Moves between points:
§: bg->hn, lj->ft, dj->pz, cg->hq, mh->nb, tm->mf, dn->lg, mf->qb, ns->rh, gp->tb, md->dh, sr->jc, rl->jn, cj->gh, jc->jg, jh->jf, qb->pc, mg->bd, qz->bt, gh->mj, tz->fs, fd->zn, rm->bm, nb->sd, mm->lj, rj->zb, zr->cc, rt->nj, sd->tj, zz->mp, cr->gf, sj->jr, cp->zf, cc->mh, rh->tq, zm->bq, sf->bc, jm->td, fg->sb, gz->rg, jf->bf, ft->jb, sz->ml, gl->pf, nh->fb, rp->ct, gb->jd, lz->mb, ms->cp, pp->rn, ls->rm, pc->lq, sn->gz, mj->mm, hl->nm, hq->tm, pg->dp, zd->nl, gf->ns, jn->lf, zh->fm, tb->hb, lm->qz, ml->hl, zn->zp, ph->nh, mr->gb, jr->mt, mt->nq, nj->rl, jb->cf, fq->cj, mq->cl, gn->sn, nm->sf, bp->fc, bz->sr, fs->cr, mc->rt, bt->ds, bf->mq, rg->sj, pf->bp, sb->hs, dc->fq, tq->gn, rn->mc, zb->fd, dh->ls, zq->qr, tg->zm, fb->qs, zp->zh, lf->gj, qc->jm, bq->nf, rc->zj, zf->bz, ch->ph, lq->md, pz->dc, qs->mg, dp->hh, zj->sz, hh->jh, cf->zz, hn->dn, fm->dj, cl->lm, nf->gl, nt->rj, tj->pg, lg->gp, nl->cz, td->sm, mb->ms, pn->tc, bd->tg, qr->pp, bc->ch, mp->qc, jg->nr, nr->pn, tc->zd, cz->bg, bm->zr, ct->zq, hs->mr, fc->lz, nq->cg, gj->nt, ds->tz, jd->rp, hb->rc, sm->fg
$: bg->pp, lj->lm, dj->pg, cg->bg, mh->bc, tm->dn, dn->mc, mf->lg, ns->zf, gp->nj, md->rc, sr->sb, rl->lq, cj->jf, jc->hs, jh->bd, qb->gp, mg->fq, qz->pf, gh->bf, tz->lz, fd->cc, rm->ml, nb->ch, mm->cl, rj->bm, zr->nm, rt->qb, sd->ph, zz->tz, cr->ms, sj->tc, cp->td, cc->sf, rh->bz, zm->mj, sf->zn, jm->gf, fg->tq, gz->nr, jf->tg, ft->qz, sz->nt, gl->ft, nh->dj, rp->jr, gb->rg, lz->mp, ms->jm, pp->hq, ls->sz, pc->tb, sn->jg, mj->mq, hl->zb, hq->hn, pg->fb, zd->ct, gf->cp, jn->md, zh->sd, tb->rl, lm->gl, ml->rj, zn->mh, ph->fm, mr->gz, jr->zd, mt->nl, nj->pc, jb->bt, fq->jh, mq->bq, gn->jc, nm->fd, bp->cf, bz->fg, fs->mb, mc->mf, bt->bp, bf->zm, rg->pn, pf->jb, sb->gn, dc->hh, tq->sr, rn->tm, zb->zr, dh->zj, zq->nq, tg->gh, fb->pz, zp->nb, lf->dh, qc->cr, bq->mm, rc->lf, zf->sm, ch->zh, lq->hb, pz->dp, qs->dc, dp->qs, zj->gj, hh->mg, cf->ds, hn->rn, fm->tj, cl->nf, nf->lj, nt->rm, tj->nh, lg->rt, nl->zq, td->ns, mb->qc, pn->jd, bd->cj, qr->cg, bc->zp, mp->fs, jg->mr, nr->gb, tc->rp, cz->qr, bm->hl, ct->mt, hs->sn, fc->zz, nq->cz, gj->ls, ds->fc, jd->sj, hb->jn, sm->rh
!: bg->zd, lj->gh, dj->zp, cg->jr, mh->bm, tm->nq, dn->cz, mf->cg, ns->fs, gp->hn, md->qb, sr->cp, rl->mc, cj->pz, jc->zf, jh->pg, qb->hq, mg->nh, qz->mq, gh->dc, tz->qz, fd->nt, rm->md, nb->zr, mm->cj, rj->lf, zr->ls, rt->pp, sd->cc, zz->ft, cr->ds, sj->sn, cp->lz, cc->rm, rh->cr, zm->mg, sf->ml, jm->zz, fg->jm, gz->tq, jf->dp, ft->mj, sz->hb, gl->zm, nh->bc, rp->mr, gb->sb, lz->pf, ms->fc, pp->ct, ls->lq, pc->tm, sn->rh, mj->fq, hl->zj, hq->mt, pg->nb, zd->nr, gf->tz, jn->rt, zh->fd, tb->dn, lm->bf, ml->rc, zn->rj, ph->sf, mr->fg, jr->gz, mt->rg, nj->rn, jb->mm, fq->dj, mq->jh, gn->ns, nm->sz, bp->nf, bz->ms, fs->bt, mc->qr, bt->cl, bf->hh, rg->gn, pf->bq, sb->td, dc->fm, tq->gf, rn->zq, zb->gj, dh->pc, zq->jd, tg->qs, fb->ch, zp->zb, lf->nj, qc->cf, bq->bd, rc->gp, zf->mb, ch->nm, lq->mf, pz->zh, qs->ph, dp->sd, zj->tb, hh->tj, cf->lj, hn->nl, fm->zn, cl->jf, nf->tg, nt->jn, tj->mh, lg->bg, nl->pn, td->mp, mb->bp, pn->jc, bd->fb, qr->rp, bc->hl, mp->jb, jg->bz, nr->sr, tc->jg, cz->tc, bm->dh, ct->gb, hs->sm, fc->gl, nq->sj, gj->rl, ds->lm, jd->hs, hb->lg, sm->qc
%: bg->lg, lj->cf, dj->fq, cg->mf, mh->tj, tm->pc, dn->tb, mf->lq, ns->gn, gp->rc, md->rm, sr->nr, rl->gj, cj->mm, jc->pn, jh->mq, qb->md, mg->zm, qz->tz, gh->lj, tz->gf, fd->zh, rm->cc, nb->pg, mm->jb, rj->zn, zr->nb, rt->jn, sd->dp, zz->jm, cr->rh, sj->nq, cp->sr, cc->sd, rh->sn, zm->gl, sf->ph, jm->fg, fg->mr, gz->jr, jf->cl, ft->zz, sz->nm, gl->fc, nh->mg, rp->qr, gb->ct, lz->cp, ms->bz, pp->rt, ls->zr, pc->dh, sn->sj, mj->ft, hl->bc, hq->qb, pg->jh, zd->bg, gf->tq, jn->nt, zh->pz, tb->zj, lm->ds, ml->sf, zn->fm, ph->qs, mr->rp, jr->cg, mt->hq, nj->lf, jb->mp, fq->mj, mq->qz, gn->rg, nm->ch, bp->mb, bz->jg, fs->ns, mc->rl, bt->fs, bf->lm, rg->mt, pf->lz, sb->gb, dc->gh, tq->gz, rn->nj, zb->zp, dh->bm, zq->rn, tg->nf, fb->bd, zp->dj, lf->rj, qc->sm, bq->pf, rc->ml, zf->jc, ch->fb, lq->ls, pz->cj, qs->tg, dp->jf, zj->hl, hh->bf, cf->qc, hn->gp, fm->dc, cl->bt, nf->bp, nt->fd, tj->hh, lg->hb, nl->hn, td->sb, mb->zf, pn->nl, bd->bq, qr->mc, bc->nh, mp->td, jg->tc, nr->zd, tc->cz, cz->dn, bm->mh, ct->pp, hs->jd, fc->ms, nq->tm, gj->zb, ds->cr, jd->zq, hb->sz, sm->hs
+: bg->tm, lj->pf, dj->qs, cg->rn, mh->zh, tm->rt, dn->qb, mf->nj, ns->fg, gp->lq, md->gj, sr->sn, rl->rc, cj->zm, jc->gz, jh->gh, qb->rl, mg->jf, qz->cf, gh->bq, tz->qc, fd->bc, rm->zb, nb->fm, mm->gl, rj->nm, zr->zn, rt->tb, sd->dj, zz->mb, cr->td, sj->ct, cp->rh, cc->zp, rh->sb, zm->cl, sf->nb, jm->zf, fg->jc, gz->jd, jf->mj, ft->bp, sz->bm, gl->bt, nh->dp, rp->nl, gb->tc, lz->cr, ms->ns, pp->dn, ls->rj, pc->jn, sn->gb, mj->nf, hl->cc, hq->mc, pg->dc, zd->nq, gf->sm, jn->zj, zh->nh, tb->md, lm->jb, ml->zr, zn->ch, ph->pg, mr->pn, jr->zq, mt->qr, nj->hb, jb->fc, fq->tg, mq->lj, gn->mr, nm->mh, bp->tz, bz->gn, fs->jm, mc->gp, bt->zz, bf->mm, rg->rp, pf->ds, sb->jg, dc->bd, tq->hs, rn->lg, zb->sf, dh->nt, zq->bg, tg->mq, fb->hh, zp->ph, lf->sz, qc->cp, bq->lm, rc->ls, zf->tq, ch->tj, lq->lf, pz->mg, qs->jh, dp->fq, zj->rm, hh->cj, cf->lz, hn->mf, fm->fb, cl->ft, nf->qz, nt->hl, tj->pz, lg->pc, nl->cg, td->bz, mb->gf, pn->jr, bd->bf, qr->hn, bc->sd, mp->ms, jg->rg, nr->sj, tc->mt, cz->hq, bm->fd, ct->cz, hs->nr, fc->fs, nq->pp, gj->ml, ds->mp, jd->zd, hb->dh, sm->sr
^: bg->nl, lj->mj, dj->zh, cg->mt, mh->zr, tm->cg, dn->bg, mf->hq, ns->cr, gp->dn, md->pc, sr->zf, rl->rt, cj->dc, jc->bz, jh->dp, qb->tm, mg->fb, qz->cl, gh->fq, tz->bt, fd->rj, rm->dh, nb->cc, mm->gh, rj->gj, zr->rm, rt->rn, sd->mh, zz->jb, cr->tz, sj->gz, cp->mb, cc->bm, rh->gf, zm->bd, sf->hl, jm->mp, fg->td, gz->gn, jf->hh, ft->mm, sz->rc, gl->bq, nh->ch, rp->gb, gb->hs, lz->bp, ms->lz, pp->zq, ls->md, pc->mf, sn->tq, mj->cj, hl->sz, hq->nq, pg->sd, zd->pn, gf->fs, jn->nj, zh->zn, tb->lg, lm->mq, ml->zj, zn->zb, ph->bc, mr->sb, jr->rg, mt->sj, nj->mc, jb->lj, fq->pz, mq->jf, gn->rh, nm->ml, bp->gl, bz->cp, fs->ds, mc->pp, bt->lm, bf->jh, rg->sn, pf->nf, sb->sm, dc->dj, tq->ns, rn->qr, zb->nt, dh->lq, zq->rp, tg->mg, fb->ph, zp->fd, lf->rl, qc->zz, bq->tg, rc->tb, zf->ms, ch->sf, lq->qb, pz->fm, qs->nh, dp->tj, zj->hb, hh->pg, cf->ft, hn->cz, fm->zp, cl->bf, nf->zm, nt->lf, tj->nb, lg->hn, nl->tc, td->qc, mb->fc, pn->jg, bd->qs, qr->ct, bc->nm, mp->cf, jg->sr, nr->jc, tc->nr, cz->zd, bm->ls, ct->jd, hs->fg, fc->pf, nq->jr, gj->jn, ds->qz, jd->mr, hb->gp, sm->jm

The rows follow the links: the fewer symbols apart two points are, the more alike their rows tend to be.

Point, then a row for it; each showing differs a little:
zq: [ -17    5   65   52   47  -75  -48 -103  -19   31  -50   60  -17   64  -27  -95   21  -85  -33    0   34   43  -38  -51   62   -1  103    9   10  -24  102  -11  -47    3   -8   33   50  -46]
dc: [ -22  -31  -69   23   -8   46   38   44   63  -15   81   13    5  -83   13   28   44   75   97  -58   49   18   29   18    7   50  -79  -58  107   48   -2   57  -31    6   17  -92  -46   38]
sn: [ -29  -38    6  -56   59  -62   -4    4  -39   23   40 -110   36   73   22   27   -9  -61  -45   40   41   40  -15  -59  -30   84   40   77   14  -59   94   71  -12   67   28   68  -42    1]
cc: [  35    2  -68  -15  -97   86   21  -29   41   21   40   48  -21  -32   27    8  -67   24   59   15   79  -87  -34   36   20  -17  -86   11  -60  -27  -74   21   24  -72  -11  -76  -78  -12]
cz: [ -27   -3   58   22   59  -81  -47  -78  -18    4  -60   58   -4   66    5  -96   21  -77   -7  -11   42   63  -43  -57   56  -11   84    1    1  -34  113    3  -45   14    5   22   72  -55]
gl: [  -1   11   35   22   18  -33   -7   82    4  -14   -6   -7   11  -70  -49   39   62   61   16  -57  -94   31   97   11  -54   -5   25  -86  108  116  -36  -27  -26   46   -7   27   59   35]
cl: [ -15    1    9   49   10   11   29   56   17  -23  -25  -10  -13  -76  -92   27   68   60  -24  -46 -116   36   85   36  -25  -12   10  -69   69   99  -56  -81    9   -6   21   17   55   70]
zn: [  27    2  -71  -13 -100   93   37  -59   50   36   29   50  -38  -43  -16   -2  -66   18   48   13   84  -74  -22   31   21  -19  -71    1  -67  -13  -84   -9   26  -92    9  -66  -66   15]
tj: [ -34    1   -3  -14  -83   46   57  -31  111    5   19   71   -1  -21  -64  -69   36   96   68  -48   45   88   62   20  -30   19  -66  -52   17   18  -56  -53  -18  -12   45  -60   -1   43]
pn: [ -31    0   18   69   53   -6    4  -45  -30   19   31  -74    1   87  -16  -11    6  -74 -130   65  -16  -20  -54   -1   31   73   43  102   -8  -75   83    6   23    5  -28   35  -70   -5]
ms: [  24   16   32   -9   -1  -19    6   46  -50   28    3 -111    5   13  -70   80  -17  -14 -119   47 -107  -41   48   13  -80   19   41   48  -17   24  -59  -49   35   15   -9  104  -21   42]
sf: [  33    0  -72  -11 -100   89   34  -42   39   28   37   49  -34  -38    8    7  -70   21   58   10   85  -82  -27   35   22  -21  -78    9  -65  -24  -79   10   26  -77   -2  -71  -79    3]
mr: [ -37  -32   -4  -26   67  -37    5   -2  -39   12   42 -115   23   82   21   25   -9  -58  -76   55   26   23  -38  -40  -16   80   28   92   -3  -80   98   62    6   50   18   56  -57    4]
rt: [  22   30  -11   64   47   29  -25   -1  -32  -64  -30   46   -2   40  111  -30   -9  -48  -36   29  -21  -69 -113   28   89  -55  -10   43  -57  -76   43   16   35  -22  -80  -56    0  -77]
dh: [  27   32   34  -69  -58  -14  -18  -41   20  -26  -85  119   -2   34   48  -97  -36   13   65  -11   35   31  -23   -6    4  -98  -14  -30 -110  -36  -42  -46   -8  -12    4  -31   85  -67]
sd: [ -23   -3  -21  -18 -106   62   65  -65   94   23    7   72  -28  -26  -82  -64    6   63   54  -28   58   49   43   22  -17   -3  -64  -37  -30   16  -84  -75    1  -57   59  -48   -6   49]
ml: [  21   29   -3  -72  -67   28    3   24   41  -54    6   72   31   41  123  -48  -26   67   93   -4   55    6  -27   18  -26  -36  -95   -4  -64  -58  -40   32   -1   35  -30  -90  -13  -64]
mg: [ -21  -44  -93   29    9   58   35   46   44  -11   75  -11   -4 -108   10   56   32   59   91  -50   45   -8   12   19   31   44  -78  -56  100   49   -3   64  -12  -16   16  -79  -49   54]
fd: [  39    5  -63  -12  -89   83   16  -19   34   14   48   43  -16  -24   55   12  -64   31   61   15   82  -90  -37   36   15  -13  -87    9  -58  -40  -73   32   20  -58  -24  -90  -79  -14]
jr: [ -10   20   58  113   31  -36  -27  -97  -23   50   -3   13  -19   73  -53  -59    9  -96 -110   37   -4  -20  -43   -9   52   37   91   57   10  -31   74  -23   -9  -18  -38   42  -26  -26]
rn: [ -26   -8    6    0   91  -21  -17    3  -17  -80  -40   27   25   68  122  -63   28  -38    2   11   11   42  -94  -20   65  -27    0   27  -31  -90  111   42    4   38  -27  -36   41  -65]
sr: [  -4  -14   61  -62   15 -107  -47   -3  -41   64   24  -71   27   58  -14   20  -17  -44  -11   14   39   45   39  -73  -80   70   81   28   35    7   54   54  -56   81   22   94   -7  -16]

Each walk starts at a row. The symbols on each line, taken left to right, move it on to the next point.
Answer with the point's row; about right is enough.
start [  39   35   29  -30  -51   -2  -35  -69   -6   -9  -96  120  -27   16   23  -81  -49  -19   40    0   25  -17  -37    1   44 -110   17  -23 -107  -24  -40  -61    4  -48  -12  -15   82  -65]
! % + ^ %	[  17   28   21  -86  -63    7   -2   12   40  -51  -19   84   31   53  113  -69  -22   64   91   -4   49   34  -18    9  -24  -52  -75  -20  -78  -58  -41    9   -9   31  -16  -74   27  -69]
$ + ! ^ % § § !	[  15   34   34  -85  -60   -6  -15  -16   29  -43  -63  110   13   46   74  -88  -26   40   82  -12   43   47  -13   -2   -9  -76  -39  -26  -97  -48  -44  -27   -5   12    2  -45   64  -68]
start [ -26    1   64   37   51  -75  -46  -88  -15   16  -50   62   -8   65  -15  -99   23  -87  -18   -4   45   50  -43  -55   64   -6   97    5    8  -25  105   -5  -40    4    2   32   61  -50]
+ § $ § $ !	[ -38  -15   35   -4   82  -61  -35  -43  -20  -39  -56   46    5   68   61  -85   31  -58   16   -9   38   76  -64  -51   57  -22   48    7  -11  -65  123   29  -28   37   13   -3   73  -58]
+ $ ! § $ % § $	[  46   41   -1   60    1   24  -40  -48  -35  -18  -60   85  -27   14   58  -39  -44  -53  -23   28   -6  -99  -93   31   88  -87   12   15  -85  -39   -4  -22   29  -66  -65  -38   16  -67]
start [  13   28   30  -85  -65    8   -7    4   40  -56  -32   92   23   55   97  -83  -26   54   93  -12   48   45  -19    1  -24  -65  -63  -19  -86  -52  -42   -3   -6   29   -9  -60   43  -72]
$ ^ % ! $ § + !	[  31   29   37  -58  -59   -6  -23  -48    9  -23  -90  119  -15   27   35  -91  -37    0   60  -13   35   19  -26   -3   16 -107   -1  -25 -106  -32  -40  -49   -1  -21    1  -21   83  -58]
$ § § ! % ^ ! !	[ -22   -4    0   11   91  -13  -18    9  -21  -81  -38   19   25   69  130  -53   27  -30   -2   19    2   23 -101  -10   74  -30   -4   31  -34  -96  106   45   15   32  -35  -43   35  -73]
start [  43   38   -4   62   10   25  -31  -36  -33  -30  -44   74  -23   22   71  -34  -40  -54  -29   33  -16  -99 -100   32   92  -71    8   28  -76  -48    3   -9   30  -58  -76  -44    8  -80]
§ ^ % $ ^ $ §	[  49   37   25   10  -42    3  -38  -70  -18   -2  -89  114  -33   15   23  -68  -53  -46   14    6   10  -57  -52   13   63 -106   22   -8  -99  -20  -30  -54   12  -66  -29  -16   67  -70]
! $ % % § $ §	[  35   20  -53  -28  -84   69   10    3   38   -9   49   46    2   -4   93    2  -56   41   77   16   79  -74  -40   32    4  -12  -98    7  -55  -45  -59   53   14  -29  -30  -98  -74  -38]
start [  20   28   35  -80  -58  -11  -15  -32   26  -36  -73  112   11   39   61  -92  -32   29   79  -15   40   37  -18   -7   -3  -93  -23  -23 -100  -40  -37  -39   -7    2   -2  -35   85  -64]
$ % ! § $ $ % + +	[ -36   -4  -10  -16  -92   52   58  -44  101    9   17   74  -13  -19  -74  -72   24   85   59  -42   46   80   60   25  -26   10  -64  -49    3   19  -66  -61   -6  -32   54  -57   -2   45]
§ % § § ^	[ -15  -49 -103   29   13   65   42   42   30   -6   70  -18  -10 -117    0   62   25   49   78  -51   37  -21   10   20   35   35  -74  -55   91   50   -4   50   -4  -28   27  -70  -45   62]
start [ -11   28   52  107   34  -26  -26  -91  -26   44    7   -2  -21   74  -48  -50   11  -91 -124   41   -9  -26  -43   -5   49   47   84   70    0  -36   71  -18    3  -11  -41   41  -41  -20]
^ + § ^ + § § ! +	[  -8   15   67   93   31  -46  -41 -109  -19   44  -23   40  -20   69  -50  -76   12  -93  -84   14    8    2  -36  -26   60   22  106   34    8  -19   83  -23  -24  -14  -29   47    7  -38]
% § § $ + §	[  55   40    6   38  -23   20  -41  -63  -24   -7  -71  103  -36    8   35  -48  -58  -51   -2   14   -2  -82  -74   23   76 -102   23    7  -97  -25  -22  -40   23  -74  -55  -27   40  -73]
start [ -14  -55 -118   33   27   80   49   38   17   -3   40  -44  -28 -126  -38   79   24   25   39  -30    9  -31    7   26   46   11  -56  -44   63   53   -8   14   28  -63   43  -43  -28   89]
+ § $ ^ ! § § + ^	[ -15  -53 -118   31   21   76   50   37   21   -1   47  -35  -24 -127  -27   86   25   36   54  -32   21  -35    2   25   46   26  -65  -46   74   54   -7   33   17  -46   39  -53  -36   78]
% % $ % ! ^	[  -8   12   29   34   12  -17    9   66   16  -16  -17   -3    2  -72  -77   32   65   60   -6  -49 -111   41   95   21  -41   -4   12  -78   87  109  -52  -63  -11   19    0   22   62   51]
start [  22   -2  -67  -10 -108   93   41  -60   51   46   22   48  -41  -46  -33  -10  -61   19   47    8   82  -59  -11   33   19  -20  -67    1  -63  -12  -87  -22   26  -93   20  -57  -59   27]
! ! ! $ + $ % ^ +	[  17   26    6  -73  -67   18    0   21   41  -55   -4   79   32   46  114  -60  -24   72   90   -6   52   23  -24   11  -26  -45  -82  -12  -70  -61  -43   22   -9   29  -22  -82    8  -70]
! + % + § !	[  32   19  -34  -42  -73   53    6   21   41  -33   42   56   19   18  115  -17  -48   57   89   12   68  -46  -40   27  -11  -19 -102    5  -53  -52  -55   51    9   -1  -40 -104  -53  -54]
start [ -19  -36  -79   26    3   58   37   46   52   -5   77    6    4  -97   10   45   39   64   95  -54   45   -1   24   17   14   45  -74  -61  104   44    0   65  -20   -8   19  -91  -49   44]
$ § § ! % ^ ! !	[  16   -7  -60  -15 -105   88   40  -72   56   42   18   53  -41  -43  -49  -17  -52   26   44    5   79  -44   -3   35   18  -16  -64   -7  -66   -3  -88  -38   26  -95   33  -51  -46   27]
! + $ § $ !	[  37   19  -43  -33  -82   65   11   13   36  -16   48   50   13    3  102   -9  -48   52   78   14   72  -62  -35   36   -3  -12 -101    8  -51  -53  -54   47    7  -22  -37  -99  -68  -44]
start [ -12   20   62  101   31  -42  -38 -100  -17   45  -13   30  -21   73  -55  -65   13  -89  -94   21   -2  -10  -41  -19   52   33  100   42    9  -24   81  -27  -19  -18  -34   42  -11  -33]
^ § ^ $ § + $ !	[ -37  -17    0   31   63  -10    9  -26  -28   15   36 -100   15   90    4    5    5  -68 -122   62   -4    1  -51  -12   12   79   31  112  -10  -86   85   33   22   20   -9   43  -73    4]
^ % + + ! § $ §	[ -19    8   61   70   35  -66  -50 -103  -16   34  -42   55  -19   63  -45  -86   18  -90  -47    4   25   27  -34  -41   56    6  111   16    8  -16   99  -15  -44  -13  -14   39   37  -42]
